Below are the code and all the weights of a small trained network. Each question names an input and a class and asks about switching units off, where a switched-off unit gives its printed mean instead of its output.

import numpy as np


def w(rows, s, z=0):
    codes = np.array(rows[::2]) - 128.0
    scale = np.full(codes.shape[1], s)
    scale[-1] = z or s
    return codes * scale


def f(y):
    return np.maximum(y, 0)


def log_softmax(a):
    a = a - a.max(-1, keepdims=True)
    return a - np.log(np.exp(a).sum(-1, keepdims=True))


def net(x, mask):
    res = np.array(x, float).reshape(1, 6) / 4 @ E
    y = f(res @ A[0][:, :-1].T + A[0][:, -1])
    res = res + np.where(mask, y, B[0][:, -1]) @ B[0][:, :-1]
    return log_softmax(res[-1] @ U[:, :-1].T + U[:, -1])


A, B = {}, {}
E = w([
[115,141,122],'x0',
[152,39,135],'x1',
[165,178,2],'x2',
[166,208,120],'x3',
[220,175,144],'x4',
[123,173,176],'x5',
],0.0072)
A[0] = w([
[196,225,90,140],'neuron 0',
[150,126,227,208],'neuron 1',
[100,132,246,193],'neuron 2',
[97,90,110,132],'neuron 3',
[142,167,203,117],'neuron 4',
[98,97,79,225],'neuron 5',
[163,17,150,132],'neuron 6',
[154,143,254,202],'neuron 7',
[78,171,168,238],'neuron 8',
[108,95,42,141],'neuron 9',
[209,222,127,254],'neuron 10',
[57,186,87,212],'neuron 11',
[253,151,90,183],'neuron 12',
[96,106,37,138],'neuron 13',
],0.0092,0.0039)
B[0] = w([
[134,54,2,221],'neuron 0',
[121,220,82,219],'neuron 1',
[141,196,62,228],'neuron 2',
[136,80,137,170],'neuron 3',
[94,240,235,174],'neuron 4',
[130,77,165,204],'neuron 5',
[38,71,79,220],'neuron 6',
[156,232,107,231],'neuron 7',
[242,228,104,198],'neuron 8',
[3,146,239,189],'neuron 9',
[194,155,32,254],'neuron 10',
[248,228,160,191],'neuron 11',
[79,149,22,228],'neuron 12',
[91,176,232,189],'neuron 13',
],0.0066,0.0069)
U = w([
[95,1,253,2],'0',
[111,111,42,169],'1',
[115,235,213,165],'2',
],0.0075,0.0028)

Each question gives the input, the list of numbers given to net, and the class t.
The units are the neurons (one row each of A and B). Each row of codes is followed by its name. A weight is (code - 128) times the scale printed after its matrix; where a second scale follows, it is the last column's (A, B and U).
mask holds one flag per neuron, in row order. A switched-off neuron (its flag False) gives its mean, the last column of its row in B, instead of its output. The means were averaged over made-up inputs and are rounded, as every weight is.
A unit's drop is (log p(t) with every unit on - log p(t) with that unit switched off) / (log p(t) with every unit on - log p(t) with every unit switched off).
The circuit of an input: a set's keep is (log p(t) with only the set's units on - log p(t) with every unit switched off) / (log p(t) with every unit on - log p(t) with every unit switched off). Starting from the 12 units with the biggest drops (on a tie, the unit counted first), units are removed one at a time, each time the one whose removal leaves the highest keep (on an exact tie, the one counted first), for as long as the keep stays at least 0.8.
circuit, biggest first: the units of the circuit, biggest drop first
most important unit: the unit with the biggest drop
top k neurons: the k neurons with the biggest drops, biggest first
drop when u is switched off: that unit's drop, to one decimal
input [-1,0,8,4,-8,-8], class 2: circuit, biggest first : neuron 13; neuron 9
input [-8,-7,1,-7,-6,0], class 2: circuit, biggest first : neuron 11; neuron 0
input [5,-8,3,-1,-4,-4], class 2: most important unit : neuron 11
input [6,4,1,2,7,4], class 1: circuit, biggest first : neuron 0; neuron 12
input [-8,-7,0,-3,8,-2], class 1: circuit, biggest first : neuron 0; neuron 10
input [5,-6,7,-7,-7,-4], class 2: top 2 neurons : neuron 11; neuron 13
input [-4,-4,0,4,8,4], class 1: top 3 neurons : neuron 0; neuron 10; neuron 12
input [-1,-3,1,4,1,4], class 1: top 2 neurons : neuron 0; neuron 10
input [-4,-4,2,-4,-5,1], class 2: drop when neuron 11 is switched off : 0.2
input [-4,2,8,-6,-2,-8], class 0: drop when neuron 9 is switched off : 0.1
input [-8,6,0,-4,-2,-7], class 0: drop when neuron 8 is switched off : 0.0
